Moves between items:
fif u seg
fif e feg
fif i tup
fif g nos
ver u les
ver e pup
ver i zof
ver g kad
dap u sek
dap e kef
dap i rap
dap g zif
kes u med
kes e rol
kes i ber
kes g zav
bib u vor
bib e ves
bib i geb
bib g zub
fiv u gat
fiv e nam
fiv i guz
fiv g rol
bel u ber
bel e kes
bel i luv
bel g ruk
zub u pif
zub e nop
zub i gev
zub g dev
kof u fov
kof e sim
kof i taz
kof g gem
zav u bab
zav e fuv
zav i vom
zav g nug
vom u nug
vom e bab
vom i tul
vom g rit
med u fuv
med e kig
med i zav
med g bab
bez u zez
bez e rup
bez i kig
bez g nev
sed u naz
sed e vir
sed i kef
sed g tam
taz u gem
taz e fov
taz i sud
taz g nur
zit u bub
zit e der
zit i zok
zit g vep
lal u tif
lal e maz
lal i num
lal g kof
tam u niz
tam e tup
tam i nom
tam g tuz
bub u ver
bub e peg
bub i vep
bub g zof
kem u tus
kem e zif
kem i ves
kem g val
fov u vit
fov e lir
fov i gem
fov g goz
tuz u luv
tuz e bel
tuz i daz
tuz g lib
zof u kad
zof e les
zof i zam
zof g rup
zam u rup
zam e kad
zam i bez
zam g zez
nar u gad
nar e ral
nar i ruv
nar g dom
nim u nud
nim e rig
nim i pup
nim g lal
fip u ruv
fip e nar
fip i sus
fip g fub
dev u lim
dev e mer
dev i ruf
dev g zop
ber u zav
ber e med
ber i ruk
ber g vom
nam u zam
nam e zof
nam i gat
nam g bez
nom u tuz
nom e niz
nom i saf
nom g daz
zop u der
zop e reb
zop i zit
zop g bub
gad u nav
gad e dus
gad i dom
gad g tuf
gam u lif
gam e daz
gam i mab
gam g fom
pup u lal
pup e nud
pup i les
pup g num
vit u zok
vit e zit
vit i goz
vit g buz
nug u rap
nug e dap
nug i rit
nug g kem
gat u bez
gat e zam
gat i rol
gat g kig
lir u zit
lir e zop
lir i vit
lir g zok
sud u nur
sud e gem
sud i vir
sud g fif
feg u fiv
feg e buz
feg i seg
feg g guz
geb u zub
geb e vor
geb i ser
geb g gev
nos u kes
nos e guz
nos i bel
nos g ber
nop u gab
nop e mab
nop i pif
nop g mer
gev u dev
gev e pif
gev i zug
gev g ruf
rig u ser
rig e geb
rig i nud
rig g maz
kig u nev
kig e zez
kig i fuv
kig g sem
bab u dap
bab e sem
bab i nug
bab g rap
nud u maz
nud e ser
nud i lal
nud g tif
saf u daz
saf e tuz
saf i gam
saf g lif
gef u vir
gef e sud
gef i sed
gef g naz
fuv u sem
fuv e nev
fuv i bab
fuv g dap
rap u zif
rap e sek
rap i kem
rap g tus
sem u kef
sem e sed
sem i dap
sem g sek
zok u vep
zok e bub
zok i buz
zok g nam
sek u nom
sek e tam
sek i zif
sek g saf
ral u dus
ral e tul
ral i gad
ral g nav
daz u lib
daz e luv
daz i lif
daz g tav
gab u fip
gab e fom
gab i mer
gab g sus
num u kof
num e tif
num i gof
num g taz
kis u ves
kis e kem
kis i bib
kis g vor
nus u tul
nus e vom
nus i ral
nus g dus
niz u bel
niz e nos
niz i tuz
niz g luv
tuf u geb
tuf e bib
tuf i rig
tuf g ser
tul u rit
tul e nug
tul i dus
tul g kis
mer u sus
mer e fip
mer i lim
mer g reb
ves u val
ves e tus
ves i vor
ves g nop
gof u taz
gof e kof
gof i pel
gof g sud
reb u rel
reb e fub
reb i der
reb g peg
vos u rig
vos e tuf
vos i nim
vos g nud
rel u nim
rel e vos
rel i peg
rel g pup
pel u sud
pel e taz
pel i gef
pel g vir
zez u gef
zez e pel
zez i nev
zez g sed
guz u rol
guz e gat
guz i kes
guz g med
luv u ruk
luv e ber
luv i lib
luv g nus
peg u pup
peg e nim
peg i ver
peg g les
zug u ruf
zug e dev
zug i sim
zug g lir
dus u kis
dus e rit
dus i nav
dus g bib
pif u mer
pif e gab
pif i dev
pif g lim
tif u sim
tif e zug
tif i kof
tif g fov
maz u zug
maz e gev
maz i tif
maz g sim
der u peg
der e rel
der i bub
der g ver
goz u buz
goz e zok
goz i feg
goz g fiv
sim u lir
sim e ruf
sim i fov
sim g vit
ser u gev
ser e zub
ser i maz
ser g zug
buz u nam
buz e vep
buz i fiv
buz g gat
rup u pel
rup e gof
rup i zez
rup g gef
naz u tup
naz e fif
naz i tam
naz g niz
zif u saf
zif e nom
zif i tus
zif g gam
lim u reb
lim e sus
lim i zop
lim g der
seg u guz
seg e fiv
seg i nos
seg g kes
lif u tav
lif e lib
lif i fom
lif g nar
ruk u vom
ruk e zav
ruk i nus
ruk g tul
vep u zof
vep e ver
vep i nam
vep g zam
ruv u dom
ruv e gad
ruv i fub
ruv g vos
dom u tuf
dom e nav
dom i vos
dom g rig
sus u fub
sus e ruv
sus i reb
sus g rel
kad u gof
kad e num
kad i rup
kad g pel
rit u kem
rit e rap
rit i kis
rit g ves
kef u tam
kef e naz
kef i sek
kef g nom
fub u vos
fub e dom
fub i rel
fub g nim
tav u ral
tav e nus
tav i nar
tav g gad
nev u sed
nev e gef
nev i sem
nev g kef
mab u fom
mab e lif
mab i gab
mab g fip
val u mab
val e gam
val i nop
val g gab
ruf u zop
ruf e lim
ruf i lir
ruf g zit
tus u gam
tus e saf
tus i val
tus g mab
lib u nus
lib e ruk
lib i tav
lib g ral
rol u kig
rol e bez
rol i med
rol g fuv
nav u bib
nav e kis
nav i tuf
nav g geb
tup u nos
tup e seg
tup i niz
tup g bel
fom u nar
fom e tav
fom i fip
fom g ruv
vir u fif
vir e nur
vir i naz
vir g tup
gem u goz
gem e vit
gem i nur
gem g feg
nur u feg
nur e goz
nur i fif
nur g seg
les u num
les e lal
les i kad
les g gof
vor u nop
vor e val
vor i zub
vor g pif

The rows follow the links: the fewer symbols apart two items are, the more alike their rows tend to be.

Each row is also shifted at random along 9 hidden directions that mean nothing.

Some items, each with a row of numbers:
bib	[-414,  -12, -164,  -10, -415,   16, -105,  431, -339, -112,   96, -149,  624,  248, -109,  351,  -24,  -37,  -33,  210,  302,  -49, -127,  -90, -109, -232,  316, -108,  105, -126,  -14,  224, -156,  311,  161,  -46, -106,  191,  -75,    5,   76,  156]
nam	[ 301,  243,   -6, -132,   61,  300,   53,   12,   57,  -30,  210,  -60,  204,  151,   49,  103,  395,   27,  266,  340,    4,  120, -102,  178,   -5,   39,  -28,   87,    3,   42,  -87,  360,  167,  149,  550, -132,   69,  129,   86,  215,  174,   83]
rit	[-119,  180,  112,   78,  202, -170,  216,  -15,   60,   26,  -76, -118, -234,  -17,  175, -179, -188,  211, -349,  -81,  -63,  200,  -92,   29,   82,  154,  -63,  -48, -147,  252, -210,  214,  155, -417,  322,  237,  -12, -100,  159, -107, -272,  -41]
tav	[ 353,  -32, -297,  -76, -330,  129, -396, -112,  133,  -15, -418,  131,  296, -174,   -8,  -79,  -15,   41, -121, -517,  -29,  -58,  133, -447,  -44, -166,   78, -127,  -26,   11,   27,   91, -300,  118, -224,  271,  163, -167, -137,  -91, -176,   59]
pup	[ 829,   57,  425,  221,  311, -360,  488, -147,  211,  237,  623,  -96,  -57, -153,  409,   87, -263, -282,   35,   25, -269,  566,  129,  126,   92,  -61,  -59,  449,   92,    1,   70,  211,  -59, -260,  337,   -5, -244,  397,  228, -136,  257,  -25]
zez	[-382,  208,  159, -147,  -70,   64, -298, -379,  493,  148, -215,  139, -251, -224,  192,  -61,  -58,  172,  -88, -465,  -70,  -74,  461, -184,   -2,   90, -253,   51, -311,  120,  145,  193,  -48,   40,  -25,  -32,   72,   -5, -120,   27, -541,  -46]
kem	[-914,  174,   97,  346,  -28, -301,   69,  360,  156,  180,  -43, -190,  -89, -181,  421,   68, -131, -127, -242,  -67,  -26,  889, -221, -353,  143,  126,  116,  219,  140,  -14,   72,  103,  -16, -549,  193,  264, -180,   38,  -39, -217,  111,   10]
bub	[-232, -287,  200,  153,  -31,   94, -357, -212,  -75,   50,  -94,  116, -448,   56,  -34,  190, -160, -115,  -59, -205,  -33, -161,  271,  -33,   18,  -40, -201,  155, -129,   60,  280,   38, -162,   74, -668, -121,   51,  -25, -468,  -75, -379, -281]
peg	[ 160,  -93,   -2,   31,  -85,   33, -179,  -13,  125,   73,  136,  -13, -157,  100,   15,  363, -114, -131,  175,   67,   95,  232,  112,  -67,   53,  -87,  -65,  268,  -63,   24,  145,  189, -171,  176, -133,  -89, -108,  278, -358, -128,  -42,  -60]
zam	[ 382,   25, -507, -591,  233,  400,  104, -182,  477,  -28,  -39,  258,  147, -347, -210, -233,  251, -167,  617,  -89, -156, -243,  -32,   89,   10,   67,  -97,   59,   50,  -94, -217, -471,   15,  148,  150, -243,   50,   82,  602,  162,  631,   94]
kis	[ 261,  -43,   35,  192,  463,  -91,  575,  -56, -452,  -75,  282, -295, -144,  393, -217,  -37, -167, -240,  -63,  428,    2,  323, -371,  455,  148,  -18,  170,  131,    0,  266, -173,   22,   74, -306,  243,   57, -167,   75,  192, -210,  339,  125]
saf	[-376,   71,  -40, -223,  174,  256,   11,  218,   54,  -64,  -65,  -94, -341,    3,   63,   43, -107,   48,  -89,  193,  177,  156, -364,  197,  186,  157,   88, -240, -251,  140, -278,  246,  238, -118,  282,   84,  -78,  -73, -139,   11,  238, -119]
der	[  88, -111,  183,  -62, -273,   21, -291, -202,  -20,   51,   60,  190,    8, -104,  115,  143, -143, -289, -183, -380, -248,   74,  337, -388,    1, -175,  160,   66,    8,   95,  374,    8, -170,  -85, -336,  -55, -246, -134,  -57,  -93, -140,  -26]
daz	[ 144,  148,  183, -238,  267,    6,  137, -186,  258,  -20, -129,   73, -462, -154,  169, -339, -229,  381, -382, -192,  -95, -176,   -1,  120,  110,  161, -148, -270, -350,  315, -343,  343,  236, -315,  297,  201,   56, -250,  142,  -19, -350, -190]
niz	[-253,  229, -141, -337,   64,  222,   84, -190,  488,   61, -116,  141,  353, -383,  145, -384,  187,   -3,  115, -386, -170,   12,  113, -189,  -10, -123,   -2,   43,   50,  -57, -170,  255, -242, -140,  318,   92,  229,    7,  501,   73,  140,   92]
buz	[ -23,  201,  285,  -43, -324, -260, -221,   55,  416,   67,  -83,  275, -159, -232,  304, -260,  338,  444, -159,  -55, -167,    1,  307, -552,  -68,   18,  -88, -119,  219, -174,  125,  124,   28, -258,  -74,  150,  163, -318,  -95,  125, -508,  -53]
gev	[ 302,   25, -173,   42, -237,  271, -336, -168,  -54,  -86, -172,   50,  413,  177,   68,  234,  124,  236,  -50, -278, -121, -138,  128, -114, -137,  -17, -232,  239, -191,  388,  -47,  618,   21,  348,  318,  -76,  137,   69,   -4,  -19, -527, -123]
pel	[ 104,  282,  -49, -178, -199,  -51,  -61,   71,  447,   91,   44,   90,  223, -205,  168,  -22,  285,  175,  230,   50,   11,  110,  143, -221,  -62,   42,  -41,   11,  106, -206,   25,    6,   41,  131,  312,  -41,   26,  102,   93,  163,   38,  149]
vit	[ 758, -199,  224,  214,   -6,  341, -289,   55, -282,  -21,  139,  -56, -158,  195,   62,  291,  228, -146,   85,  250,   46,   30, -123,  171,   43,  -79,  -80,   -9,   34,  -94,  135,  406,    0,  227, -270,   12,  224,  -14, -642,  170,   67, -242]
gof	[ -37, -101,  -98,  371,   22, -370,  -22,   57,  303,   83, -125,   44, -307,   63,  -91,  -24,  269,  430,  391,  282,  163,   -6,   53,  -12,  -61,  156, -471,  341,  181, -224,   -4, -253,  -47,  180, -292,  -53,  310,  194, -357,  -54, -326,  -95]
lim	[ 253,  -44, -480, -320, -433,  346, -335,  337,   99,  -34,  -53,  228,  804, -479,  192,  149,  160, -528,  180, -444, -331,  252,  -96, -622,  -58, -144,  379,    4,  371, -179,  144, -284, -119,   -8,   80,   -6, -236,  -89,  509,   97,  721,   90]
nop	[-241, -331,  -96,  459,  147, -546,  311, -164,  190,  174,  100,  -40,  147, -100,    1,   50, -319,  -31,  323, -155,   53,  244,   27,  145,  -24,  -72, -257,  675,   28,  -45,   19, -223, -283,  338, -169, -168,  -84,  511,  -12, -429,  186,  -51]
nos	[-1215,   171,    98,   323,   142,   113,   104,   -96,  -401,    75,   -56,  -277,   226,   140,   -19,    17,    67,  -452,  -129,  -135,  -102,   306,     0,    60,    -4,    77,   106,   221,    75,    77,   298,  -143,   -42,  -304,    30,   -88,   -33,    24,   258,    23,    13,   196]
les	[ 134, -229,  286, -198,   99,  569, -301, -326,  -90,   62,   79,  245,  -51, -354,  254,   20, -102, -685, -154, -645, -521,  -42,  214, -123,   84, -165,   94,   59,  -44,  118,  310,  202, -164, -235, -389, -100,  -53, -221,  154,  100,  253, -322]
tuz	[-445,   85,  -12,   22, -404, -277, -101, -173,  -78,  -25, -243,  100,  610,  -90,  -66, -201,   29,  284, -185, -352,   55, -446,  282, -161, -245,  -47,  107, -235,  -64,  -78,  159, -261,   31,  410,   -7,  -68,  -21, -148,  150,   45, -279,  245]
ves	[  35,  108, -380, -127, -150,   33,  -59,  305,  370,    8,  -99,  -72,  171,  -18,    3,  103,   16,  180,  180,  103,  272,  261, -138, -221,   27, -137,   11,   78,   58,  -94, -299,  385, -312,   50,  253,  225,  160,  272, -122, -125,   18,   74]
nud	[ -56,  -16, -117,  206, -369, -352, -183,  -22, -247, -100, -136,   17,   66,  385, -272,  179,   18,  342, -112,   93,   80, -246,  249, -227, -172,   14,  -66,   67,   40,  152,  175, -239,   37,  182, -186, -102,  -92,  -45, -130, -122, -707,  141]
rap	[ 554, -138,  270,  370,  118, -345,  120, -163,  116,  163,   65,  -64, -175, -162,  245,  -73, -141,   66,  -19,  -38,   57,  341, -130,  168,  112,   60,  -38,   47, -141,  -59,   64,   -3,  111,  209,  -60,  143,  -74,    5, -453, -174,  314,  -51]
vep	[-235,  -73,  -77, -179,   27,  263, -173,   67,   15,  -70, -112,  170, -169,  -66,  -73,  -77,  194,  -16,   82,  -23, -132, -301,   43,  -84,  -23,   43, -126,  -45,  120,  -72,   -8, -113,    0, -152, -250,  -95,  185, -153,  117,  175, -117, -183]
zub	[ 400,  -59,  -43,  -66, -251,  -27, -114,  253,  -73,  -97,   20,   80,  358,  -44,  124,   83,  -44,  309, -145,  -69,   15, -363,   -4,  -59, -140,  -63,  -55, -167,    6,  -38, -197,  285,   54,  242,  191,   26,   75,    5,   64,   92, -216, -167]

From each start, follow one symbol. Which item do you reach?
Answer with the item's name.
new walk
[ -28, -210,  212,  350,  132,   56, -224, -130, -183,   23, -215, -122, -692,  206,   49,   94, -150,    0, -249,   60,  126,  398, -255,  112,  232,  106,  -22,   -2, -320,  294,   85,  293,  111,  -59, -339,  234,   -8, -243, -841, -261,  -75, -221]
u: rit
new walk
[ 397, -129, -368, -124,  251,  -61,  355,  -33,  -28,   14,  263,  -67,  266,  -35, -298,  162, -238, -375,  470,   58,   -9, -185,   31,  331,  -71,   -4,  -51,  246,   91, -145,  -39, -701,  -83,  230,   13, -319, -224,  481,  537,  -14,  494,  174]
i: num
new walk
[ 287,  -76,   20,   -5, -195,   72, -201,  375,  -77,  -24,  245,  -83, -287,  258,  -21,  480,    8, -172,  132,  535,  245,  426, -189, -111,  138,  -97,  216,    4,   99, -104,  120,  158,  -45,   24, -128,   22, -218,  114, -587,  -54,  236,  -13]
e: reb
new walk
[-382, -392,  199,   68, -132,   11, -184, -124, -557, -175,  -76,   89, -184,  312, -245,   70, -217,   16, -343,  -30,   31, -447,   30,  121,  -29, -128,  118, -158, -181,  249,  138,   62,   29,  152, -499, -124, -121, -306, -298, -145, -296, -203]
g: fub
new walk
[ 378, -420, -179,  386,  -85, -332, -162, -187,  154,   90, -230,  248,  -68, -258,   43,  -52,  -60,  -14,  168, -394, -245,  121,   59, -278,  -27,   36, -234,  413,  136,    5,  208, -507,  -97,  165, -590,  -20,  -38,  -69, -164, -310,   65, -176]
e: zub
new walk
[ 182, -150, -312,  321,  116, -541,  300,   12,  354,  100,  -45,  -86, -101,   49, -171,  -45, -182,  270,  349,  170,  284,  229,  -68,   40,   15,  -53, -242,  417,   89, -131, -215, -186, -333,  200, -134,  112,  109,  443, -197, -391,    1,   92]
i: gab
new walk
[-139, -275,   46, -175,  235,  433, -119, -344, -457, -199, -145,  205, -377,  197, -363, -203,  140, -172,  -74,  -53, -276, -602,   62,  216,   -1,   56,  -60, -143,  -49,  245,   96, -299,  162, -154, -522, -238,   87, -470,  152,  130, -153, -198]
g: rup
new walk
[ 360,  -76,  -53,  106, -273, -415, -123,  -35,  267,   55,  -86,  247,  -45, -185,  103,  -78,  -27,  172,  -49, -236, -208,  108,  250, -524,  -62,  -37,  -62,  159,  202,  -23,  168, -292,  -88, -117, -261,   85, -106, -122,   21, -189, -283,    7]
e: rig
new walk
[ 333, -176,  447,  -93,  205,  154,  -13, -427,   90,   48,  -14,  255, -513, -236,  158, -492,  112, -200, -206, -190, -288,  197,  -22, -108,  227, -189,  220, -167,  -20,   62,  138,  232,  -99, -376, -432,  248,   76, -561, -273,  -87,  327, -150]
i: luv
new walk
[ 152,  163,   87,  129,  181,  -99,  149, -242,  325,  145,  161,  -69,  -95,   70,   72,   72,  168,  139,  344,  200,   61,  273,   74,  221,   32,  147, -262,  370, -137,   54,   15,  141,  109,  246,  332, -153,    8,  310, -119,  -24,   18,   84]
g: fif
new walk
[ 794, -269,  239,  -73,  172,  186,   51, -583, -118,    9,   44,  171,    4, -153,  -29, -341,   20, -281,   -7, -249, -186,  -81,  -47,  236,  117, -181,  228, -149, -198,   93,  139,   -5,   17,  252, -261,   10,  -63, -335, -164,  -49,  606,   -5]
g: saf
new walk
[ 897, -447, -410, -388,  372,  529,  105, -229,   51,  -94,   99,  145,  146, -169, -213,   36, -216, -344,  444, -181,  -49, -326, -263,  486,   85, -160,  -66,  111, -226,  113, -346,   64, -121,  484,  -27, -201,   17,  236,  211,  -65,  806, -244]
u: dom
new walk
[ 221,  184,  -63, -335, -223, -183, -188, -123,  636,   77, -200,  284, -108, -364,   52, -240,   97,  386,  114, -233,    1, -306,  384, -333,  -87,   68, -154, -207,  -15, -224,   11, -304,  -12,  112,  -96,   29,   93,  -91,   40,  126, -276,   91]
u: fiv
new walk
[-468,  137, -192, -105, -795,  171, -586,  180,  -22,  -17, -298,   90,  880, -131,  168,  166,   74,  -83, -294, -557,    4,   78,  244, -776, -170, -352,  374, -143,  127,  -74,  239,  430, -415,  130,    3,  203,   28, -112,  -45,    0, -287,  189]
e: gam
new walk
[-435, -152,  -25,  254,  314,  144,   64, -302,   40,   37,  -22,   12, -131,   79,  155,  131,  -96,  -52,   61, -253, -295,  318,  -60,  146,   86,  143, -384,  722, -228,  558,  -65,  444,   68,  -55,  241, -213,  -43,  184,  167, -280, -179, -310]
i: nud
new walk
[  29,   33,  383, -200,  338, -164,  357,  284,  -13,  -30,  324,   78, -634, -119,  122, -233, -119,   35, -260,  289, -218, -196,  -16,   84,   75,  103,  -24, -268,  242, -141, -175, -188,  183, -790,  -66,   57,  -29, -214,  401,  179, -100, -248]
i: gof
new walk
[-814,   39,   51,  172, -185, -725,  -19,   -3,  537,   90, -353,  129, -415,  -89,   -5, -280,  -86,  853,  -68,    1,  317, -221,  233, -176,  -73,  156, -342,  -12, -130, -122, -106, -186,    7,  162, -221,   94,  144,  -29, -369, -216, -719,  -19]
i: lib
